Here is a tiny trained network, its code and every weight. The questions are about switching its units off for an input and a class, where a switched-off unit gives its printed mean instead of its output.

import numpy as np


def w(rows, s, z=0):
    codes = np.array(rows[::2]) - 128.0
    scale = np.full(codes.shape[1], s)
    scale[-1] = z or s
    return codes * scale


def norm(h):
    return h / np.sqrt((h * h).mean(-1, keepdims=True) + 1e-5)


def f(y):
    return np.maximum(y, 0)


def log_softmax(a):
    a = a - a.max(-1, keepdims=True)
    return a - np.log(np.exp(a).sum(-1, keepdims=True))


def net(x, mask):
    res = np.array(x, float).reshape(1, 4) / 4 @ E
    u = 0
    for l in range(2):
        y = f(norm(res) @ A[l][:, :-1].T + A[l][:, -1])
        res = res + np.where(mask[u : u + 12], y, B[l][:, -1]) @ B[l][:, :-1]
        u += 12
    return log_softmax(norm(res)[-1] @ U[:, :-1].T + U[:, -1])


A, B = {}, {}
E = w([
[70,43,114,119,167,199],'x0',
[138,123,109,175,127,138],'x1',
[206,103,38,108,99,121],'x2',
[245,87,230,111,64,96],'x3',
],0.011)
A[0] = w([
[53,210,168,175,152,146,112],'0.n1',
[118,176,36,127,130,95,121],'0.n2',
[133,160,103,157,148,72,151],'0.n3',
[157,52,171,166,147,147,73],'0.n4',
[112,206,169,161,113,85,95],'0.n5',
[167,242,94,128,80,94,172],'0.n6',
[148,127,173,133,104,144,44],'0.n7',
[125,190,163,157,135,95,159],'0.n8',
[125,94,251,182,91,130,55],'0.n9',
[127,133,154,102,128,105,16],'0.n10',
[213,74,177,127,127,135,5],'0.n11',
[52,122,176,153,128,166,181],'0.n12',
],0.012,0.0024)
B[0] = w([
[97,84,147,178,58,98,239],'0.n1',
[119,197,127,54,163,157,218],'0.n2',
[100,152,187,70,108,113,181],'0.n3',
[93,192,165,21,119,117,182],'0.n4',
[151,137,128,148,72,226,211],'0.n5',
[90,136,100,174,215,7,254],'0.n6',
[137,150,90,169,167,154,169],'0.n7',
[131,120,118,165,74,189,203],'0.n8',
[169,146,150,89,244,180,235],'0.n9',
[107,154,124,161,126,131,145],'0.n10',
[79,99,95,159,34,54,217],'0.n11',
[165,50,145,145,137,54,220],'0.n12',
],0.014,0.0077)
A[1] = w([
[213,165,152,204,127,209,110],'1.n1',
[149,141,92,85,208,133,84],'1.n2',
[4,114,192,139,98,129,143],'1.n3',
[88,201,207,130,22,167,60],'1.n4',
[110,210,196,221,168,127,107],'1.n5',
[118,76,100,146,175,156,167],'1.n6',
[154,29,132,99,17,189,94],'1.n7',
[139,82,51,90,146,183,2],'1.n8',
[152,121,104,18,110,202,78],'1.n9',
[124,62,159,203,165,141,131],'1.n10',
[62,106,70,76,14,170,134],'1.n11',
[172,152,174,128,186,158,128],'1.n12',
],0.011,0.0029)
B[1] = w([
[249,151,52,90,126,116,198],'1.n1',
[95,171,110,157,175,207,189],'1.n2',
[173,155,158,232,123,118,254],'1.n3',
[117,132,86,174,49,211,193],'1.n4',
[160,95,149,75,107,201,255],'1.n5',
[135,79,132,136,149,98,181],'1.n6',
[45,219,93,94,79,154,191],'1.n7',
[138,55,64,156,108,168,168],'1.n8',
[111,64,142,145,186,108,190],'1.n9',
[81,143,139,125,171,93,217],'1.n10',
[152,90,122,22,87,166,215],'1.n11',
[199,133,173,103,145,126,187],'1.n12',
],0.016,0.0064)
U = w([
[126,125,148,208,55,166,76],'0',
[84,43,167,222,166,90,143],'1',
[233,128,152,110,133,161,231],'2',
[155,71,213,94,227,137,53],'3',
[109,194,81,104,207,108,210],'4',
[93,36,63,99,209,175,5],'5',
[175,129,83,135,107,8,43],'6',
[115,103,102,52,71,136,169],'7',
],0.016,0.0016)

Each question gives the input, the list of numbers given to net, and the class t.
The units are the neurons (one row each of A and B). Each row of codes is followed by its name. A weight is (code - 128) times the scale printed after its matrix; where a second scale follows, it is the last column's (A, B and U).
mask holds one flag per neuron, layer by layer. A switched-off neuron (its flag False) gives its mean, the last column of its row in B, instead of its output. The means were averaged over made-up inputs and are rounded, as every weight is.
A unit's drop is (log p(t) with every unit on - log p(t) with that unit switched off) / (log p(t) with every unit on - log p(t) with every unit switched off).
The circuit of an input: a set's keep is (log p(t) with only the set's units on - log p(t) with every unit switched off) / (log p(t) with every unit on - log p(t) with every unit switched off). Starting from the 12 units with the biggest drops (on a tie, the unit counted first), units are removed one at a time, each time the one whose removal leaves the highest keep (on an exact tie, the one counted first), for as long as the keep stays at least 0.8.
circuit, biggest first: the units of the circuit, biggest drop first
top k neurons: the k neurons with the biggest drops, biggest first
top k neurons in layer l: the k neurons of layer l with the biggest drops, biggest first
input [0,-3,-5,2], class 2: circuit, biggest first => 1.n1, 0.n6, 0.n5
input [8,6,0,-1], class 1: circuit, biggest first => 1.n3
input [0,-8,-4,3], class 2: circuit, biggest first => 0.n9, 0.n6, 1.n1, 0.n5
input [3,4,0,4], class 3: top 2 neurons => 0.n9, 0.n1
input [5,2,1,5], class 7: top 3 neurons => 0.n11, 0.n6, 0.n2
input [4,5,0,-1], class 1: top 4 neurons => 0.n5, 0.n9, 0.n8, 0.n11
input [7,8,2,8], class 7: top 3 neurons => 0.n11, 0.n6, 1.n7
input [2,8,-1,-1], class 1: top 2 neurons in layer 0 => 0.n12, 0.n5
input [-2,-2,0,-8], class 0: top 2 neurons => 0.n1, 0.n9
input [8,-5,8,3], class 7: top 2 neurons => 0.n9, 1.n7
input [3,-5,5,6], class 7: top 2 neurons in layer 0 => 0.n6, 0.n11
input [0,-7,2,3], class 6: top 2 neurons in layer 0 => 0.n11, 0.n5
input [1,4,6,6], class 7: top 3 neurons in layer 0 => 0.n6, 0.n11, 0.n12
input [3,3,-7,-4], class 1: top neuron in layer 0 => 0.n12
input [2,1,8,2], class 7: top 2 neurons => 0.n9, 0.n6
input [-4,-4,-7,2], class 2: top 3 neurons => 0.n9, 1.n1, 0.n5
input [-7,5,-1,-2], class 0: top 4 neurons in layer 0 => 0.n5, 0.n6, 0.n8, 0.n9
input [0,2,4,1], class 6: top 3 neurons => 0.n9, 0.n5, 0.n11
input [7,2,1,3], class 7: top 2 neurons in layer 1 => 1.n7, 1.n11
input [4,8,-3,4], class 3: circuit, biggest first => 0.n9
